Here is a tiny trained network, its code and every weight. The questions are about switching its units off for an input and a target symbol, where a switched-off unit gives its printed mean instead of its output.

import numpy as np


def w(rows, s, z=0):
    codes = np.array(rows[::2]) - 128.0
    scale = np.full(codes.shape[1], s)
    scale[-1] = z or s
    return codes * scale


def softmax(a):
    e = np.exp(a - a.max(-1, keepdims=True))
    return e / e.sum(-1, keepdims=True)


def log_softmax(a):
    a = a - a.max(-1, keepdims=True)
    return a - np.log(np.exp(a).sum(-1, keepdims=True))


def net(x, mask):
    ids = ['βδεζμπσ'.index(c) for c in x.split()]
    T = len(ids)
    res = E[ids] + P[:T]
    u = 0
    for l in range(3):
        r = res
        for j in range(2):
            rows = slice(4 * j, 4 * j + 4)
            q, k, v = (r @ M[l][rows].T for M in (Q, K, V))
            z = softmax(np.where(np.tri(T) > 0, q @ k.T / 4**0.5, -1e9)) @ v
            o = O[l][rows]
            res = res + np.where(mask[u + j], z, o[:, -1]) @ o[:, :-1]
        u += 2
    return log_softmax(res[-1] @ U[:, :-1].T + U[:, -1])


Q, K, V, O = {}, {}, {}, {}
E = w([
[96,85,212,106,183,162],'β',
[60,233,151,174,105,133],'δ',
[215,236,190,130,145,56],'ε',
[98,4,131,183,165,79],'ζ',
[118,222,71,161,172,102],'μ',
[247,81,70,160,137,157],'π',
[177,140,154,180,44,181],'σ',
],0.011)
P = w([
[53,141,115,4,2,28],'0',
[100,134,133,125,98,89],'1',
[106,136,137,155,129,104],'2',
[125,132,144,172,146,111],'3',
[139,138,149,181,159,132],'4',
[147,132,154,203,164,130],'5',
[159,145,152,208,180,143],'6',
[171,143,165,217,180,159],'7',
[171,157,165,227,199,158],'8',
[178,158,172,235,198,180],'9',
[185,148,177,240,214,188],'10',
[187,165,178,247,219,205],'11',
[183,161,181,239,238,223],'12',
],0.0047)
Q[0] = w([
[84,42,205,41,109,111],'0.h1',
[193,133,175,153,255,116],'0.h1',
[47,101,139,116,37,149],'0.h1',
[141,76,156,50,71,146],'0.h1',
[93,127,87,48,103,112],'0.h2',
[155,127,112,170,130,152],'0.h2',
[133,135,114,168,100,144],'0.h2',
[152,130,170,200,149,128],'0.h2',
],0.0087)
K[0] = w([
[74,21,113,87,161,160],'0.h1',
[207,144,250,103,223,48],'0.h1',
[40,71,67,165,61,255],'0.h1',
[85,57,88,82,109,145],'0.h1',
[89,121,130,31,104,91],'0.h2',
[136,122,128,155,149,161],'0.h2',
[133,90,144,147,136,159],'0.h2',
[163,134,136,222,147,141],'0.h2',
],0.0099)
V[0] = w([
[117,156,124,201,111,165],'0.h1',
[81,125,81,156,72,155],'0.h1',
[126,136,52,155,167,194],'0.h1',
[83,114,68,138,68,185],'0.h1',
[157,185,185,118,126,72],'0.h2',
[173,153,172,253,182,144],'0.h2',
[166,115,185,229,202,148],'0.h2',
[181,156,182,199,123,143],'0.h2',
],0.0078)
O[0] = w([
[107,182,114,188,126,155,158],'0.h1',
[76,144,80,142,75,164,57],'0.h1',
[112,200,76,111,152,154,60],'0.h1',
[91,157,90,115,78,167,10],'0.h1',
[115,119,175,151,109,78,165],'0.h2',
[92,114,161,253,165,176,254],'0.h2',
[130,129,139,234,143,184,236],'0.h2',
[128,92,173,206,123,180,212],'0.h2',
],0.0078,0.0045)
Q[1] = w([
[159,190,134,168,95,160],'1.h1',
[157,97,170,244,202,175],'1.h1',
[150,98,35,105,62,115],'1.h1',
[143,151,160,80,147,147],'1.h1',
[131,93,99,118,121,99],'1.h2',
[127,139,154,166,85,138],'1.h2',
[160,142,86,122,170,149],'1.h2',
[99,140,159,167,80,143],'1.h2',
],0.011)
K[1] = w([
[78,91,146,141,206,125],'1.h1',
[128,145,165,192,172,156],'1.h1',
[107,140,156,56,96,81],'1.h1',
[83,113,1,159,67,129],'1.h1',
[117,98,128,136,128,172],'1.h2',
[174,125,182,157,151,76],'1.h2',
[153,144,98,83,127,158],'1.h2',
[166,125,214,184,188,43],'1.h2',
],0.0098)
V[1] = w([
[173,131,120,47,116,165],'1.h1',
[138,2,159,150,189,92],'1.h1',
[160,67,41,171,97,63],'1.h1',
[135,99,84,181,119,68],'1.h1',
[197,203,169,111,131,91],'1.h2',
[85,139,129,106,122,127],'1.h2',
[190,173,125,121,116,93],'1.h2',
[182,141,177,142,155,108],'1.h2',
],0.0072)
O[1] = w([
[145,137,98,137,91,105,17],'1.h1',
[151,195,160,101,151,147,255],'1.h1',
[107,136,128,48,117,255,117],'1.h1',
[105,127,143,91,148,193,164],'1.h1',
[120,110,73,162,130,141,187],'1.h2',
[126,108,137,109,116,114,89],'1.h2',
[126,109,77,136,138,157,149],'1.h2',
[119,132,107,180,127,140,228],'1.h2',
],0.01,0.0088)
Q[2] = w([
[148,213,168,136,130,115],'2.h1',
[82,97,133,165,187,141],'2.h1',
[146,130,142,126,124,72],'2.h1',
[157,135,109,123,110,71],'2.h1',
[100,178,93,116,153,92],'2.h2',
[198,54,120,114,75,135],'2.h2',
[85,105,124,198,250,166],'2.h2',
[188,209,72,105,104,88],'2.h2',
],0.011)
K[2] = w([
[56,43,57,161,217,184],'2.h1',
[149,181,165,209,125,150],'2.h1',
[128,106,2,114,81,151],'2.h1',
[88,140,43,70,93,125],'2.h1',
[163,40,203,143,44,177],'2.h2',
[90,161,93,88,101,47],'2.h2',
[118,130,156,239,170,169],'2.h2',
[117,87,179,46,84,94],'2.h2',
],0.0076)
V[2] = w([
[172,64,122,91,167,108],'2.h1',
[144,68,132,89,145,91],'2.h1',
[67,97,119,152,159,159],'2.h1',
[101,179,142,133,68,150],'2.h1',
[184,201,32,102,190,103],'2.h2',
[70,156,69,136,173,86],'2.h2',
[137,7,159,96,152,107],'2.h2',
[254,68,77,158,99,172],'2.h2',
],0.0085)
O[2] = w([
[116,187,166,185,153,145,54],'2.h1',
[123,162,136,160,146,161,2],'2.h1',
[116,137,133,79,135,133,241],'2.h1',
[125,73,103,120,99,125,93],'2.h1',
[36,149,94,162,180,126,33],'2.h2',
[95,185,63,121,252,149,106],'2.h2',
[168,174,205,180,145,118,3],'2.h2',
[52,120,206,146,2,165,144],'2.h2',
],0.0096,0.0057)
U = w([
[240,40,25,126,137,89,124],'β',
[152,41,129,105,75,75,133],'δ',
[59,102,66,124,182,151,154],'ε',
[192,223,150,30,145,254,138],'ζ',
[190,178,151,225,135,46,165],'μ',
[8,144,166,119,81,165,137],'π',
[130,131,116,204,139,119,3],'σ',
],0.0054,0.0045)

Each question gives the input, a string of symbols that net reads in full, and the target symbol t.
The units are the heads (4 rows each of Q, K, V and O). Each row of codes is followed by its name. A weight is (code - 128) times the scale printed after its matrix; where a second scale follows, it is the last column's (O and U).
mask holds one flag per head, layer by layer. A switched-off head (its flag False) gives its mean, the last column of its rows in O, instead of its output. The means were averaged over made-up inputs and are rounded, as every weight is.
A unit's drop is (log p(t) with every unit on - log p(t) with that unit switched off) / (log p(t) with every unit on - log p(t) with every unit switched off).
The circuit of an input: a set's keep is (log p(t) with only the set's units on - log p(t) with every unit switched off) / (log p(t) with every unit on - log p(t) with every unit switched off). Starting from all 6 units, units are removed one at a time, each time the one whose removal leaves the highest keep (on an exact tie, the one counted first), for as long as the keep stays at least 0.8.
circuit, biggest first: the units of the circuit, biggest drop first
unit that matters most: the unit with the biggest drop
which heads matter: for each layer, one digit per head in row order, 1 if its drop is at least 0.15 and else 0, layers parted by /
input π δ π σ β μ σ σ σ β ε δ, target ε: circuit, biggest first : [2.h2; 1.h2; 0.h1]
input β ζ ζ δ β, target β: circuit, biggest first : [2.h2; 0.h1; 1.h1]
input β ζ δ μ, target β: unit that matters most : 1.h1
input ζ μ ζ ζ, target ζ: circuit, biggest first : [1.h1; 0.h2]
input ζ μ β, target ε: circuit, biggest first : [2.h2; 0.h1]
input ζ β σ μ ζ β β, target μ: circuit, biggest first : [0.h2; 1.h1; 2.h2]
input β μ β σ β σ σ, target δ: circuit, biggest first : [0.h2; 2.h2; 2.h1]
input π β σ σ ζ ε δ ζ ζ, target ε: circuit, biggest first : [1.h2; 2.h2; 0.h1]
input σ β ζ, target μ: circuit, biggest first : [2.h2; 1.h2]
input β β μ δ σ ζ μ ζ, target ε: circuit, biggest first : [2.h2; 0.h1]
input β β π, target μ: circuit, biggest first : [2.h2; 2.h1; 1.h1]
input σ π β π ε ζ δ δ β δ β, target ε: circuit, biggest first : [2.h2; 1.h2; 0.h1]
input δ ζ δ σ π β, target π: circuit, biggest first : [0.h2; 2.h2]
input ε ε ζ σ σ ε π μ δ σ μ ζ, target π: which heads matter : 11 / 11 / 01
input δ ζ β δ ζ, target β: circuit, biggest first : [2.h2; 2.h1]
input ζ ζ ζ δ ε ζ δ ε, target β: unit that matters most : 1.h2
input π δ ζ ζ ζ δ, target ζ: which heads matter : 00 / 11 / 01
input π β μ π, target ε: which heads matter : 11 / 10 / 01
input ε β σ δ ζ ζ μ π β σ σ, target π: which heads matter : 11 / 01 / 01
input ζ μ μ μ, target ε: unit that matters most : 2.h2
input ε δ μ δ σ π μ μ π μ π, target ζ: which heads matter : 11 / 10 / 00
input ε ε ζ π π ζ δ μ σ ζ ε β, target μ: which heads matter : 11 / 10 / 00
input σ ζ ε σ ζ β σ δ ζ σ ε, target δ: which heads matter : 11 / 01 / 11
input δ ε σ μ, target π: which heads matter : 00 / 11 / 01
input δ ε δ ε, target β: which heads matter : 10 / 00 / 10
